Each row is followed by its class.
[ -32 -187  -19  -48  -35  230  140 -186   42  -45 -164  -11   57 -322
 -154 -195  -52   86 -178  -90  130  211   85   65   70  154  -70  234
 -191   45 -159  -60]
vemub
[ 283   76 -139 -224   84 -325   73  -52 -132 -281  218  305 -248 -145
  103 -261   89  336 -176  148  143  -16 -182  147  -22   42  167   51
 -313  205  254 -119]
fut
[ 469  600  -59  229 -151 -226  -54 -162  242  -66  -40  709   66 -147
  737  334  320 -899 -219   13    0    8 -146 -206  130  344  123 -115
  290 -144  240  131]
Dusar
[  74   78  -65  -60  -40   64   37  -25   26  193 -125  -76  150 -118
 -171   65 -140 -199  128 -320  -18  -38  143   -4   63   96 -437 -166
   82   59 -136  -83]
vemub
[-125 -259  -83  -50   95  120   95  -72   36 -102 -203  -84   49 -266
  -39  -30 -107  -16 -192  -27   69  226   85  128  -45   42   35   97
 -166  -79 -135  -14]
Nolog
[  86  134  -69   -9   -9   83   30   30    6  152 -114  -96  160  -62
 -159   75 -173 -177  127 -216  -10  -35  103   31   42   37 -348 -163
   31   45 -102  -69]
kalut
[ -93 -132  -26  -20   54  267   87 -149   65  -31 -176   52  125 -233
 -130  -62  -85  -96 -113  -67   95  204   34   88   94  141  -36  123
 -241  -51 -115  -21]
Nolog
[ -27  -89   83  -64  -77  224  230  -84    8 -109 -117  117  151 -214
  -84 -108  -66    6 -111  -19   35  136   46   51   79  176   11  168
 -224  -65 -123  -22]
num
[ 225   15  116   68  -25 -336   21 -300    2    7   25  494   22   15
  158  135  179 -246 -102 -414  253 -106 -238 -132  103   68 -140 -210
  -25  186  404   55]
vemub
[   9   63  -88  -37   60   82   36   10  -48  175 -120  -88  165 -118
 -150   78 -187 -252   75 -247  -34  -42  146   76   28   57 -380 -151
   34  -15 -107  -55]
tid
[-118   60  283  -80   41  249   95 -250 -297 -127   96  399  -10 -270
  122   38  -16 -363 -190  216   -5  -68 -183   54   39   29    8  175
 -255 -153  318   42]
Gar
[ -21   15 -145  -12    4   58   33    5   37  161 -101  -26  161  -56
 -129   52 -109 -247   86 -234  -66  -49  139  -47   44   80 -334 -148
  112  -21 -118  -41]
san
[-115 -139  -48   38  -23  304  138 -122   55  -39 -156   90  111 -181
  -54 -158 -119  -23 -199  -29   29  163   61  122   82  102    8  163
 -165 -101  -81  -44]
Dusar
[ -96  363  110   83  156  173 -107  109  -14   99  -84  -57  -84   67
  117 -116  -42  119  118  338  -66   22  192  188  -91  194  183  195
  -69 -101 -112   28]
fut
[  31   51  -31  -21  -84  150   29  -30  -15  108  -99   32  173  -83
 -129   42 -118 -163  211 -163  -42  -24  143  -27   34  109 -333 -104
   40   30 -145  -24]
Tomul
[-127  194  -43   43  -36  196  -50  -96 -153   83 -125  106 -232 -100
  335 -203  -14  -89 -487  231  -47  -28   95  119   -9  157  175  394
   73   15   19 -225]
Tomul
[-108 -100   29    0   18  297   32 -152   -5  -68 -172  -39   27 -201
  -96  -87  -37   23  -74  -12   86  212  123  124   79  106  -18  156
 -202  -11 -213   37]
tid
[ -41  145  238  308  238   92 -106   -4  -28  175 -209 -136 -266   11
   39 -157  -93  392   -2  237   33  -81  224  138  -17  179  245   59
 -239  -17   24 -121]
num
[  51  151  -80   20  -43   90   28  -31   24  185 -131  -44  137  -42
 -124   67 -131 -190  142 -213  -39  -83  130   10   33  118 -297 -140
   38   17  -59  -32]
Dusar
[ -51  -88  -78  -90   46  224   37 -156   31  -83 -136  -45   65 -247
 -129  -44  -72  -80 -182  -72  133  183  -13  143   70  105  -89   88
 -218  -53 -135    6]
Gar
[ -88  362    5   61  327  110    4 -353 -141   48   -4   67 -311 -155
   91 -348  149  244 -404   58  280  -96   30   83  150  224  153  421
 -167  143   -2 -193]
kalut
[ 209   70 -280   37  -28 -422 -159  167   54  -25 -172  302 -144  206
  549  158 -145 -438 -207  273 -130  100  -18  106  -67  -41   11 -231
   51 -144  270  -98]
kalut
[  57  173  -10  -21  -26   67   41  -15  -11  173  -87 -109  140  -93
 -159  113 -114 -216  165 -307  -21  -61  111   26   72   43 -397 -174
   72   50 -135  -24]
vemub
[ 145  -25   51  102  362 -145   96 -102  -75  -64  -23   27  -94   29
  262  295   67 -168 -242 -188   37  -21  -65 -144  -65    6  167 -158
  -75   65  325  152]
tid
[ 323  814  201  299 -253   -2  -79  -70  -47   19  187  198 -274  638
  431  -34  517 -105  -34  104  130  -59 -308 -244  167  191  589  293
   -3  303 -102  211]
Gar
[ 159  512  481  -55   91 -299 -158 -126   16   -6   74  544 -169  114
  812  289  301 -781 -355 -159  -10 -128 -170   52   61  -29  153 -260
  252  -98  201  -57]
san
[ -29  -92   97  -23   40  314  140 -253    0  -34 -161   74   70 -240
 -163 -178  -59   36 -156  -30  144  124   57   64  104  212    4  165
 -342  -11  -73    2]
Tomul
[   8  134   15  -69  -51  100   16   24   -2  124 -115  -39  185 -122
  -46   77 -106 -261  137 -256  -65   -3  185   33    6   77 -353 -102
  168   -4 -175  -51]
fut
[ -65 -295   91  -43   59  150  112 -138   63  -88 -205    5  177 -316
  -73  -25 -110  -83 -253  -39  139  224    3  102  -40   41  -36  125
 -178 -136  -39   14]
Tomul
[ 284  487  102  128  394 -112 -151 -273   39  -13 -158  285   -7  -17
  729  387  250 -697 -326  -59  202   94   25 -194  -90  265  122   46
  383  -55  148  170]
vemub
[ -15 -182   -4  -76   12  108  178  -84   41 -101 -153   20  108 -276
 -131 -138 -100   53 -196   33  111  244   38  107   11   78   55  227
 -261  -70  -34  -32]
Nolog
[ -97 -183   20  -16   50  174  228 -152    8    0 -148  -38   98 -244
 -125 -225  -62   10 -334 -123  138  198   48   42   34   68   58  296
 -198   12  -72 -112]
kalut
[-139   56  -84  168  120    0  -93  -60  -88   65 -167 -149 -268   50
   55  -81  -86  171  -63  289   61  -75  104  173  -37  101  268   91
 -163   25   88 -158]
san
[ -74    2  -78  -60   65  269   40 -261  -12  -78 -146   41  -34 -312
  -14 -127   -2 -101 -322 -155  162  136   70  168  147  177  -31  140
 -170   33 -124  -80]
Gar
[ 102  229   -2    6    2   60  -20  -12    0  184 -159  -33  179 -135
 -113  133 -159 -251  144 -301   -7  -66  159   71   63  108 -406 -227
   76   13 -105  -60]
num
[ -26  -93   58  -17   59  244   43 -213   26 -150 -132  106   49 -379
  -34 -128  -32   34 -217  -24  153  222   16  168   87  104  -18  184
 -229  -36 -131   22]
num
[  32   65  -17    2   34   39   50   14  -54  191 -126  -84  171  -90
 -169   84 -169 -202  166 -282  -12  -84  188   48    7   77 -344 -218
   50   13  -96  -74]
tid
[ 182   74 -119 -130  400  133  -86   -9  161  -62 -223  190  329 -129
  231  559  -44 -795  -98 -248   16   88 -111   10  -53  276 -365 -488
 -104 -127  -66  295]
Tomul
[  78  130  -83  -29  -27  124  -53    6   27  168  -69  -56  206 -109
 -203   91 -146 -279  208 -219  -38  -21   87   18   33   27 -416 -201
  105   -6 -157   -8]
san
[-286  -83   67  123  169  224  -17  -10  -92  215 -120   40  -99 -122
  -39 -334 -231  237 -130  269  -28    7  198  220 -136  126  210  188
 -124 -168  106 -268]
vemub
[ -47 -184   25  -41   75  211  149 -206   30 -134 -212   99   54 -272
  -74 -175  -79   23 -224  -13  142  211   82  136  123  190   -6  177
 -350  -46  -37  -20]
fut
[ 400  170   32  361 -118 -334 -574  -41  135   97  -17  424  -60  258
  443  281  195 -544  -92 -147  202  -57 -301    7   33 -151   81 -558
  295  160  369   -8]
Tomul
[ 250  203   62  -96   61 -100  290   10   84 -168  -55  298  -36   64
  365  -21    2  201   20   30  -44   99  254   20 -163  354  458  -10
  -40   32  145   11]
san
[ -39 -167  -17   -3 -158  199   91 -200   10  -51  -53  112   68 -322
 -172 -230   -5  -68 -256  -24  123  155 -121   77   93   13   29  198
 -234  -15  -26 -109]
Dusar
[  19  168 -167  -29   90   89   22  -29  -25  161 -125 -102   89  -98
 -175   45 -146 -126  103 -239   -7  -42  158   36   61  109 -334 -129
  -10   30 -138  -41]
Nolog
[-284  -86  -19  228  126  -10  -52  -82 -150  191 -128 -168 -213   61
   85 -153  -72  144 -244  106   37 -128   88   54 -105   16  263  222
   26    0  113 -160]
num
[ 264  712  261  180  -13 -258  -31 -217 -147   -3  -47  -79 -410  305
  226  -50  364  492    9 -110  293 -257  229 -128    0  260  498  -88
  139  268   75  -67]
fut
[   9   63  -88  -47   38   46   77   53  -18  150 -142  -23  198  -72
 -126   86 -197 -250  125 -172  -71  -15  151   35  -23   83 -346 -146
   30  -52  -80  -53]
san
[-133 -130  123  -39  -49  310  131 -167   23  -16 -126   25  154 -257
 -160  -98 -108  -85 -132 -142   60   83   35  175   43   49  -35   39
 -192  -92  -72   12]
Dusar
[-260  151  330  239   49  143 -152 -148  -95  201  -93   85 -288   17
  260 -243   17   85 -255  135   27 -196  139  234   16   95  352  214
   24    6  204 -185]
fut
[-325 -132  -68   93  229  126  141  -81 -222   96  -89  -61 -131   27
   -6 -231 -154  177 -201  173    1  -88  134  100  -90   90  258  243
 -196  -29  141 -173]
Tomul
[  44  366 -111  260  135  -94 -118  -89  -90   82 -218 -130 -290  -22
   95  -80  -15  226 -204  226  148   -9   73  146   34  152  151  179
 -178   14   51  -68]
num
[ -22    9  -41   -8    6   93   23  -23  -36  167 -117  -20  194 -142
 -186   37 -164 -189  167 -204   -7  -29  140   23   -5   65 -342 -133
   27    6  -85  -97]
Tomul
[  39  -75  124  -29  -31  165  104 -241   57 -107 -124  176  107 -280
  -18 -120   20  -71 -230 -109  204  179  -56   66  145  145  -26  214
 -185    4 -114  -61]
num
[ 175 -305 -281  -94   56 -180   45  158   77 -356   38  209   -6 -200
  323  202 -112 -185 -336  383 -141    9 -142  -26  -96  -83   63 -196
   59 -284  294   58]
kalut
[  28   76 -191  -18  -32  116   24   38   16  133  -93   11  139  -32
 -114   35 -145 -189  161 -146  -73  -23  131   21   54  137 -305 -153
   35   19 -110  -35]
vemub
[  26   73  -45  -45  -15   39   45  -23  -42  173 -126  -22  151 -130
  -92   54 -159 -243   72 -283  -20  -67  187   69   18   88 -352 -155
  106   -2  -98  -89]
tid
[ 102 -187  165  122   54 -174  214  147   35 -240    0  315  364  143
  292  455  -84 -434  106  170   -1 -147 -231  -36 -107    4  102 -221
   22 -239  352  259]
Tomul
[ 304   32  395  -22 -105   79  251 -529  -10  103  102  628   40 -277
   46 -250  105 -175 -257 -271  155  -46  -74 -363  172  235   22  198
  -86   93  450 -142]
kalut
[-160  112   65  221  180  283   57  -51  -92  244 -168  171  -54  -48
   23 -211 -167   14  -86  257  -91  -11  186   33   -4  277  143  276
 -242 -121  163  -84]
Nolog
[ 384  190  -44  204  -31  197 -212 -197  273  -70    4  746  190  -31
  674  211  124 -764 -129  180   40  250 -221 -113  -36  351  332   88
  223  -83  248  254]
tid
[ -29  136   12   44  -16   89  155   86 -153  197 -178   23 -137   93
   15 -226 -245  186  -60  184 -141  -96  273  163    8  238   64  175
 -236   21  112 -209]
tid
[ 187  424   89 -285   91  225   23  121  -94 -114  220  260   78  -85
  117 -122   59  -22 -127  227  -47   77 -188   61  -96  146   64  173
  -94  -62 -195   -4]
num
[  47   92  -50   35   -9  155  -37   31    9  176  -82  -25  118  -74
 -145   36 -147 -142  213 -187  -57  -82  170   24   41  134 -315 -195
   51   15 -105  -56]
Gar
[  89  297   63  -48   38  -57 -251 -280  142   96  -97  190  -39  -38
  335  141   52 -617 -335 -306  176 -165  -59  221  277   42 -207 -227
  235  -11   39 -143]
Tomul
[ 369  317  388  132  146 -373  -30 -160  127 -232  122  373  -33  -91
  719  295  384 -496 -401   98  277  115 -503  -64  -27   -1  448  302
   91   28  244  119]
num
[ -72 -191  100  -48  -72  239  180 -130   -7 -118 -107   52   55 -343
 -116 -174  -59   54 -218   27   57  141  -27  130   53   46  -14  214
 -299  -56  -97  -39]
Dusar
